Below is a small trained network, with its code and all its weights. Each question gives an input and a class and asks what happens when units are switched off, that is, made to give their printed mean instead of their output.

import numpy as np


def w(rows, s, z=0):
    codes = np.array(rows[::2]) - 128.0
    scale = np.full(codes.shape[1], s)
    scale[-1] = z or s
    return codes * scale


def norm(h):
    return h / np.sqrt((h * h).mean(-1, keepdims=True) + 1e-5)


def f(y):
    return y / 2 * (1 + np.tanh(0.7978845608 * (y + 0.044715 * y**3)))


def log_softmax(a):
    a = a - a.max(-1, keepdims=True)
    return a - np.log(np.exp(a).sum(-1, keepdims=True))


def net(x, mask):
    res = np.array(x, float).reshape(1, 2) / 4 @ E
    u = 0
    for l in range(2):
        y = f(norm(res) @ A[l][:, :-1].T + A[l][:, -1])
        res = res + np.where(mask[u : u + 16], y, B[l][:, -1]) @ B[l][:, :-1]
        u += 16
    return log_softmax(norm(res)[-1] @ U[:, :-1].T + U[:, -1])


A, B = {}, {}
E = w([
[2,173,150,87],'x0',
[75,180,158,156],'x1',
],0.0094)
A[0] = w([
[169,67,161,179,134],'L0N0',
[151,95,91,5,34],'L0N1',
[86,57,174,141,203],'L0N2',
[116,205,200,181,60],'L0N3',
[116,121,109,51,3],'L0N4',
[142,98,85,36,40],'L0N5',
[150,55,86,9,172],'L0N6',
[54,212,50,155,103],'L0N7',
[90,196,60,56,178],'L0N8',
[78,185,92,237,140],'L0N9',
[79,56,190,38,33],'L0N10',
[33,212,5,125,126],'L0N11',
[116,219,164,26,187],'L0N12',
[82,50,72,72,106],'L0N13',
[152,103,223,161,104],'L0N14',
[113,254,115,241,136],'L0N15',
],0.0083,0.0059)
B[0] = w([
[60,106,157,179,188],'L0N0',
[133,219,180,27,153],'L0N1',
[58,127,102,118,195],'L0N2',
[231,187,229,39,153],'L0N3',
[185,175,106,66,116],'L0N4',
[125,144,102,76,138],'L0N5',
[69,150,162,57,254],'L0N6',
[168,66,195,71,189],'L0N7',
[60,103,198,205,232],'L0N8',
[167,168,156,33,183],'L0N9',
[226,157,181,68,155],'L0N10',
[168,31,193,120,235],'L0N11',
[61,69,176,199,246],'L0N12',
[153,130,212,103,177],'L0N13',
[45,114,146,155,130],'L0N14',
[123,155,146,2,211],'L0N15',
],0.0077,0.005)
A[1] = w([
[242,97,168,6,241],'L1N0',
[164,208,99,137,114],'L1N1',
[63,132,169,161,128],'L1N2',
[79,200,34,126,188],'L1N3',
[29,251,21,142,254],'L1N4',
[59,81,150,214,198],'L1N5',
[197,172,95,173,130],'L1N6',
[66,199,54,102,133],'L1N7',
[150,59,122,79,158],'L1N8',
[131,105,35,97,7],'L1N9',
[137,119,228,130,180],'L1N10',
[35,202,15,174,210],'L1N11',
[245,169,115,236,116],'L1N12',
[143,42,189,227,44],'L1N13',
[97,199,143,171,99],'L1N14',
[36,99,173,135,237],'L1N15',
],0.011,0.0054)
B[1] = w([
[79,211,148,64,242],'L1N0',
[156,99,192,87,124],'L1N1',
[140,85,80,160,169],'L1N2',
[196,180,159,50,124],'L1N3',
[237,170,145,10,132],'L1N4',
[213,87,119,114,205],'L1N5',
[176,81,191,142,143],'L1N6',
[226,112,142,65,124],'L1N7',
[122,200,137,133,170],'L1N8',
[113,141,190,141,125],'L1N9',
[121,152,93,126,220],'L1N10',
[159,214,145,44,132],'L1N11',
[79,71,179,173,171],'L1N12',
[208,107,95,78,175],'L1N13',
[119,78,154,120,122],'L1N14',
[187,158,99,144,245],'L1N15',
],0.012,0.011)
U = w([
[78,201,236,47,200],'0',
[183,54,167,157,220],'1',
[200,170,104,35,172],'2',
[33,133,31,179,2],'3',
[38,142,41,216,2],'4',
[22,128,5,212,2],'5',
[42,186,51,249,2],'6',
],0.012,0.0077)

Each question gives the input, the list of numbers given to net, and the class t.
The units are the neurons (one row each of A and B). Each row of codes is followed by its name. A weight is (code - 128) times the scale printed after its matrix; where a second scale follows, it is the last column's (A, B and U).
mask holds one flag per neuron, layer by layer. A switched-off neuron (its flag False) gives its mean, the last column of its row in B, instead of its output. The means were averaged over made-up inputs and are rounded, as every weight is.
A unit's drop is (log p(t) with every unit on - log p(t) with that unit switched off) / (log p(t) with every unit on - log p(t) with every unit switched off).
The circuit of an input: a set's keep is (log p(t) with only the set's units on - log p(t) with every unit switched off) / (log p(t) with every unit on - log p(t) with every unit switched off). Starting from the 12 units with the biggest drops (on a tie, the unit counted first), units are removed one at a time, each time the one whose removal leaves the highest keep (on an exact tie, the one counted first), for as long as the keep stays at least 0.8.
units of the circuit, in order: the units of the circuit, biggest drop first
unit that matters most: the unit with the biggest drop
k most important neurons: the k neurons with the biggest drops, biggest first
k most important neurons of layer l: the k neurons of layer l with the biggest drops, biggest first
drop of u: that unit's drop, to one decimal
input [-7,7], class 0: unit that matters most => L0N12
input [-8,7], class 1: units of the circuit, in order => [L0N0 L0N14 L1N0]
input [-7,-8], class 0: 3 most important neurons => [L0N12 L1N0 L0N8]
input [-5,3], class 1: 3 most important neurons => [L0N6 L1N12 L0N2]
input [-3,-7], class 0: 2 most important neurons => [L0N12 L0N8]
input [-6,5], class 1: 2 most important neurons => [L0N7 L0N6]
input [1,1], class 2: 4 most important neurons of layer 0 => [L0N12 L0N6 L0N8 L0N1]
input [8,4], class 1: 3 most important neurons => [L1N0 L0N12 L0N11]
input [-6,-3], class 1: 2 most important neurons of layer 0 => [L0N15 L0N9]
input [-4,-5], class 0: 2 most important neurons of layer 0 => [L0N12 L0N8]
input [2,2], class 2: 2 most important neurons of layer 1 => [L1N15 L1N12]
input [3,1], class 2: 4 most important neurons of layer 0 => [L0N11 L0N7 L0N0 L0N9]
input [2,1], class 2: 2 most important neurons of layer 1 => [L1N12 L1N10]
input [-6,3], class 1: unit that matters most => L1N12
input [-2,-5], class 0: drop of L0N8 => 1.6
input [-2,-4], class 0: drop of L0N12 => 2.7
input [7,0], class 1: drop of L1N15 => 0.0
input [-1,-5], class 0: drop of L0N3 => -0.1
